The same points and some others measured another way (B), then each row and its match in B
B:
1: [ -45  270  -89  193 -167   87  162  -93  305  114 -127  188   95 -122
  -68  264  139   57 -179 -254  -43 -125  -23  251 -197   52]
2: [ 161  146 -258 -168  109 -320 -160  -12  -65   -3   54  231  195   24
  238  270 -153 -223  185  506 -158 -262   11   -5  330 -127]
3: [ 111  158 -141 -312 -364 -128   75   49 -119  -84  -26  -64  123  142
  287 -127  -23 -166   75   94 -377 -257  279 -147    2  240]
4: [  78  178 -303  322   60  146  193 -217  118  174  267  137    1  178
    3  240   19  220 -117  -22   20 -102  142  504 -136  -91]
5: [-151   97  176  -19 -274  -14  -54  216  318 -203 -262  -53   -8 -501
 -202 -245  -51  281  -97 -313  -60   62   66 -368 -257 -184]
6: [ 147  209 -174  -24  -38  -39 -139   80  196  -58 -152   14  130 -347
  -48   93 -111  242 -113 -254  -45   37  -89 -118  -39 -141]
7: [  70    2 -140  -68  -50  -32  113   16 -143  -87  220  -75   61  247
  226 -159 -111   11   66  372 -171 -146  372   41   -6   28]
8: [ -92  -13  187   35 -134  234   65  139  167 -278  -70 -191  -23  -72
   20 -383  -42  206  -57 -207   82   35  226 -162 -349   -1]
9: [ 258  273 -283  -90  -48 -141 -415 -102 -100   30   68  171  -66   88
   65   93 -275   31  199 -332  -56  -87 -166  -52  152 -163]
10: [  85  -85 -177  123  197  -70  -58   21 -194   45  183   43  168  213
   58  -43 -213    0   33  627  -42  -28  218  131  133  -61]
11: [   1   74 -229  303  188 -134  -38  -50  141  171  119  246  107 -192
 -205  255 -137  231  -80  351   22  -17   30  246   84 -366]
12: [ -42   57   92  410  524  387  103 -216  322  -53  -41  325  219  302
  247  427  158 -332    5  258  581 -205 -185  596 -140   12]
13: [ 135  129 -219   19  111 -206 -231  -81  -17   73   59  267  100   16
   58  213 -190  -86  165  296  -13 -180  -53   77  200 -238]
14: [ 196  107 -221 -121   19 -153 -277  -36 -110  -75  161   74  -22   77
  143  -51 -278   47  240   83  -40 -128   60  -90  133 -252]
15: [-132  -40   76  354   11  254   57  -13  160  -72  178  -45 -153    5
 -207 -285 -103  416  -67 -140  200  108  234  139 -347 -262]
16: [-193  140   58 -134 -122 -143  122  216  172 -320  144  -80 -147 -166
  112 -153  -46  287  -35  -56 -219  -18  273 -266  -56 -163]
17: [ -19   39  -22   83  -26  143  205  120  212 -143  -49 -125  148 -196
   26  -99   20  246 -198   52  -17   19  226    7 -232  -22]
18: [-157  110   81  273  212  129   -5   61  263 -136   63   86  -67  -71
  -76   71  -40  268 -141 -171  181  121  -18  101 -132 -168]
19: [ -58  175   41  167  -15  204   95   55  391 -106 -187   14   96 -295
  -66   83   72  229 -223 -339  119   41  -38   58 -279  -54]
20: [-388  102  398  271  341  421  456  111  638 -425 -113   62   67  -42
  282  224  353  -25 -256  -64  408  -60   24  253 -376   85]
21: [ -73  -77   -8  243   93   79   74  120   49   -8   10  -44  152  -57
 -138 -127  -98  210 -195  305    6  128  215   61 -113  -38]
22: [-201    5    9  292  141 -167  -52  -71  -81  128  238  347  -53  314
  -89  120 -110 -119  109  510  -12 -116  118  252  143 -135]
23: [ 246  -11  -99  199   65  426  -40  -96  192  -62 -110 -125  189  -95
    8 -157  -88  202  -36 -183  364  -19   40  178 -381 -145]
24: [ -84   73  -69  300  227  -42   38  -75   48  164   29  324  180  207
   -6  340   17 -191  -74  445   37 -103  -13  359  107   59]
25: [  83  240 -148   60 -120   65   18   -5  195   14 -125   43  116 -163
  -13  127   10  141 -152 -292  -62  -24  -20   58 -137   31]
26: [-322  120  207  233   16  146  212   99  300 -207   80   37 -152    4
  -28  -20   98  229 -181 -216   50   66  145   68 -251  -13]
27: [ -15   77  -94  304 -231  121   87  -77  131  220 -105   87  115 -102
 -287  -34   -2  178 -169  -63  -49  -19  118  222 -267  -19]
28: [ 307   75 -275   71  -50  246  220   13  306   55 -367 -126  554 -438
   38  129   85  128 -313  129   36  -85   76  168 -278   55]
29: [  61   76 -149  111  130 -112 -182  -76   -9   40  134  213   30   70
    7  112 -184    1  146  254   49 -117   10  123  112 -255]
30: [ 237  -16 -177  -88   76  199  176  -29  -41 -142   62 -145  282  227
  420  -79  -14 -112   28  377   40 -212  287  162 -111  139]
31: [  70   -7 -121  100  199  -40 -215  -51  -77 -100  326   76 -123  163
   51 -122 -293  189  220  203  134  -47  139   46   59 -386]
32: [-113  123  -84  180  115 -228 -169  -32  -38   75  217  308 -108  152
  -89  168 -168   31   85  194  -71  -39    3  103  196 -197]
33: [ 329 -183 -217  256  112  288 -122 -199 -309  225   38  -12  320  487
   37 -189 -204 -185   85  492  184  -91  176  385 -106  150]
34: [ 184  135 -218  285  169  145 -116 -241  115  182  -17  267  168   96
   -6  286  -55  -74   42   56  249 -154 -141  418  -56 -131]
35: [ 175    6 -194  191  159   45 -280 -189 -146   67  284  138  -75  289
   -1  -83 -292   82  261  142  197  -93   56  213   11 -314]
36: [   1   41 -144   94  463  185  353   71  286 -376  400 -139   25  -22
  408  111   13  387 -114  291  201  -40  317  237  -95 -298]
37: [ 211  -17 -210  254   89   36 -309 -164  -42  202    0  187  138   -3
 -199   -3 -268   59  136  198  193  -64  -52  191  -22 -301]
38: [ -23  294 -138  -52    5 -270 -122 -224 -180   95  259  467 -111  631
  329  391  -33 -503  324  194 -165 -396  -49  269  327  125]
39: [ 145  276 -149   75 -238  177    7  -74  294   20 -194   15   78 -254
  -64   68   26  214 -122 -565   28  -63  -69   82 -300  -40]
40: [ -64  233 -144   40   -3 -350 -256   -1   74    9  174  295 -186 -145
 -129  162 -222  207  138  -69 -128  -46  -61  -86  199 -422]
41: [  13  149  -30  -69  -64   25   91  160  298 -203 -170  -86  162 -390
   57    2   10  222 -168 -105  -55   -6   80 -160 -148  -87]
42: [ 166   73 -133  174  229   69 -223 -169   40   83  -43  256  182  134
   66  211 -126 -195  141  207  264 -170 -153  261   39 -132]
43: [ -81  -21   29 -104   65   51  148  158 -108 -360  366 -210 -130  328
  333 -324 -111  154   50  197 -100  -22  435 -100  -56   23]
44: [ 127   87   -7  -61 -181  207  -69   73  143 -188 -165 -180   77 -174
   50 -263  -87  185  -36 -354   54    0   82 -171 -288  -20]
45: [ -69  167  -37  -41  -66  -51  147  152  307 -187  -57  -19   73 -360
   57   51   29  249 -150  -47 -112  -40  126 -109 -105 -145]
46: [ 352  205 -227  -64   23  -19 -524 -200  -50   36  -68  222   51   89
  102   89 -280 -157  339 -242  200 -195 -286    8   83 -217]
47: [  59   40  -63   14  -45   73   83  138  142  -80 -165 -100  255 -218
   17  -66  -28  139 -181  115  -66   26  145  -61 -132   35]
48: [ -92  227   60 -198 -262 -165   57  230  338 -185 -360   29  183 -522
   12   62   71   54 -146 -137 -224  -80    3 -329  -76    0]
49: [ 155  172  -65 -157 -122  113   27   68  250 -208 -229  -93  201 -261
  204  -22   16   53  -41 -195   19 -134   36 -119 -188   -2]
50: [ -85  238  152  -33  -65  143  -36   19  322 -290  -94   57 -107  -75
  153   -9   36   51   47 -508  152 -104  -73  -92 -230  -76]
51: [ -12  227  -50 -107   26  -70   52   74  250 -210  -32   85   68 -173
  222  185   23   29  -11  -34  -45 -147   15  -63    9 -100]
52: [ -84   21 -140  387 -350    0  167   -3  -10  396  -92   72  156  -73
 -487  -84  -17  230 -331  138 -304   95  261  215 -209  136]
53: [ -14   69  -77  109   16   91  142  114  199 -114   34 -103   77 -214
  -13  -59  -39  347 -197   -5  -32   71  196    9 -174 -116]
54: [ -68  175   60  183  185  208   47  -22  414 -183  -82  119   41 -144
   83  195   72   99  -78 -232  300  -52 -114  153 -209 -152]
55: [ -67   15   21   82 -114  114  143  134  149 -125  -18 -132   59 -145
  -48 -205  -23  275 -158  -14  -59   41  258  -51 -238  -33]
56: [ -84  364   86    1  108  173  191  -81  426 -224 -131  241   75  105
  420  473  278 -291  -31 -307  180 -290 -179  238 -117  178]
57: [-100  180   28  212  109  174  150 -112  243  -52   27  200   33  192
  160  249  135  -96  -49  -61  160 -161  -15  331 -148   62]
58: [  87  -61  -62  163  257   94 -130  -23  -58  -29   58   66  159  187
   72  -24 -164  -58   48  361  187  -16   61  151   16  -71]
59: [ 166  -77 -105   35  264   54 -185  -98 -220  -68  193   88  108  452
  276  -71 -219 -239  265  508  174 -181  115  167  104  -56]
60: [  -2  188  -36   85   98   61  -28   38  192 -101  -48   90   52  -57
   73  155  -16   82  -93 -168   61   -1  -68   50  -47  -21]
61: [  41  -13  -59  219  120   87 -272  -11  -65  -45  212   13 -144  115
 -147 -235 -307  307   87  -96  157  133   73   13  -71 -292]
62: [  91   28  147 -274   97  348   87   58   74 -551   59 -249   30  325
  655 -287    6 -168  204  -81  245 -226  217 -108 -240  143]
63: [ 115  101  -67    9 -198  132   45   26  212  -18 -306  -34  273 -280
  -24  -37   19   42 -120  -90   -5  -97   46  -17 -246   42]
64: [ -15   42 -161 -210   91 -376   76   65 -258  -89  290  153  109  384
  404  118 -101 -321  193  859 -348 -295  325    7  386   68]
65: [ 113  -58 -124  133  -32    6 -165   26 -156  100  -16   -6  156   59
 -140 -189 -229   84  -25  244  -50   58  137    3  -24  -28]
66: [ -10   71  -62  -18  271 -209 -228    6  -38 -180  290  202 -109  156
  201   68 -241  -16  279  324   82 -136   41  -29  230 -356]
67: [-192  322 -167   24   32 -373   33  115  125  -62  314  201 -213 -100
  -12  285  -82  333 -103  -75 -343   39   81  -43  228 -223]
68: [ -74   44 -126  139   79 -205  -22  112  -22   47  127  103   58  -79
 -132   50 -159  202 -110  336 -194   76  158    3  133 -139]
69: [  25   17 -154  182   52  -40  -21   47  -45   67  115   17   80    8
 -117  -49 -161  222 -111  217  -94   83  171   80    9  -87]
70: [  25  -44 -127  177   27   16  105   46  -78  143  -46   29  293   90
  -48    0  -42  -39 -184  503 -139   -5  214  168   -5  167]
71: [  70  162 -171   49  160 -158 -181  -18   15   17   71  217   70   31
   51  225 -155  -12   51  153  -24  -70  -76   65  180 -135]
72: [-134  152 -212   12   32 -548 -113   -2 -177   98  416  360 -162  186
   -5  214 -222    5  190  523 -369 -162  175   29  425 -289]

[-133  -10  -56  -89  103  267  116 -166 -183    6 -206   51  335 -170
  184 -200    4    7 -145  -62  -17 -190  -25   54 -122  -62]  2
[  95  102 -224  165  -48 -128   34   17  -80  -87  -27   77 -242  102
 -104   70   55  -36 -133  -46   48   34  158   39  166 -102]  44
[ -75  188  297 -150  -48  -61 -122  -75 -120   -2 -212  -27  240    2
   31  -53  -95  134 -231   42  -89   -8  -98   38 -420  140]  11
[ -78   31   21   39  -13   91   34  -99  -70  -41 -264   30  160  -47
  -17  -34  -13  -64 -149 -109  -76  -97   32   80 -209   33]  45
[  31  162  -51   49 -104  209 -103 -259   23   78  106  112   18  -77
   73 -134  206    1  323 -107   31  -92  136 -255   14 -267]  70
[ 119  -13  -29  230  -61  -57 -146    9   30  -56  130   23 -127  205
  -74   17  -76 -122  212 -122    6    7  -26  -26  -90 -207]  26
[-200   35  -62  119  -21 -212 -327  -43  -55  201  240   67  168  274
   14  149  -37  -31  493  345   46  122  256 -123  -86 -143]  12
[ -30  -54 -196  207   54  109  -22 -157 -194   44   66  143   98  197
  108  104 -124  -88  390   88    6  -35  145  116   29 -219]  56
[ 137  139   13  -40  -10  -28   15  -59 -208  -40  124   52  -70   94
  136  -22 -120  128  -99   82   64   57  -45   70    0 -132]  25
[  72  -75 -147 -230  -61  154   32   10  229  -29  194    3 -145   89
   94   69  124  101  120  260   73  -36  122 -140  110 -207]  30
[-114 -215  156 -150 -180   20   71  126  460 -168 -511  -86  -38  215
 -294  525  -67 -110 -190  217 -256    5  221  241 -476  369]  36
[  23   81   61  117  -41 -232 -174   63  -69  -51  -16   -8  -36  226
  -98   84 -121   -7  -28   27  -20   70  -12   58 -185  -13]  18
[ 168 -216 -284  300 -169  256  181  -26  407 -232 -290   71 -405  115
 -315  279  155 -328  144 -319 -133 -155  249   80   50 -107]  43
[  -6  137  -38 -130   52  -75  -91  -25 -214  105  351   18   97  -33
  246 -254   -2  154  -78  171  191   58  -44 -159   85 -245]  63
[ 213  -33 -107  -91  -94  276   65  -69  233 -168  -42   25 -239   61
   -8   26  139   38  108  -86  -33 -170    0  -87   28 -200]  7
[ 171  -30  224  -68   18  199  131  -47 -108 -218 -259  -29   77   54
   78  -50 -275   32 -286 -191 -119 -134 -320  282 -368   30]  67
[  16   54   50 -125   87  -23  -27    7 -226  -28   74  -11  150   50
  184 -156 -152  133 -187   99   60  -20 -168   55 -114 -101]  71
[ 270   58  198 -111 -203   44   69  -36  125 -142   19   21 -298  249
  -16  341 -184   95  -12  156  -80  123   19  187 -211   16]  4
[ -94  -57  -69   44   63  103   75  -63 -136  -14 -135   31  194  -22
   77  -57  -85  -83 -116  -28  -18  -75   20  130 -120  -45]  51
[   7  123   47  -15  -72  -66 -196  -24   47   47  157   -2    7   29
    8 -134   89   44   78   -2   61    5   -5 -222  -88 -166]  21
[ 160  243   36  134 -143   -9  -78 -175 -108   14  131  105 -153   40
   11  -33   35   17  118 -122   33   65   65  -85   -8 -186]  27
[ 167  204  -25   75  -72 -111   64  -77 -230  -91  -49  101 -211  157
  -10  157 -113   82 -155   30   -2  100   82  191   20  -26]  39
[ -28   68  -78  -11  -18 -118 -155   21  -11   23  123   12   -9  106
    6  -38   67   48   54  114   69   15   68 -141    7 -145]  58
[ -37   72   49 -158  100   14  -13  -23 -233  -13   -6  -13  215  -20
  187 -201 -107  135 -244   74   49  -59 -156   30 -130  -71]  13
[ 183  200 -194   19 -182  -27 -120 -101  131    8  256  116 -387  150
  -54  127  262  100  323  125   88   55  272 -262  260 -278]  33
[ -24  -91    4 -113  109  -44  -36  144  -42 -127 -104  -87  126  105
   39 -119 -121   58 -272   39    5 -109 -207   69 -178  -26]  66
[ -19  156   -3  133  -47 -167 -115  -55 -171   16  -26   65    8  133
  -40   58  -57   -3    8   25   -2   77   98   48  -93  -35]  19
[  72    6 -197  221   56 -142  -36   50 -184  -92   12   53 -110  214
  -40   30 -103  -57  -13  -38   41    4    9  115   69 -149]  50
[ 177   88  -13   79  -66 -317  -66  192  -11 -169   11  -41 -318  241
 -164  105  -95   32 -305   -1   32  116  -48   89  -31  -11]  61
[  21   10 -143  348 -109   79  -11 -187  -31   18  -50  155  -92  160
  -97  215  -23 -225  369 -100  -66   18  272   87  -24 -138]  57
[ -25  193  -76  162   62 -139 -158  -34 -267  -32  -93   34  101  -26
  -27 -283   66   16 -153 -235   38 -103 -100  -97  -31 -125]  5
[  26   38   -9  -89  -55  101  -60  -53  104  -12   39    7    2   -9
   28  -81  110   36   33    2   21  -73   19 -151  -68 -144]  10
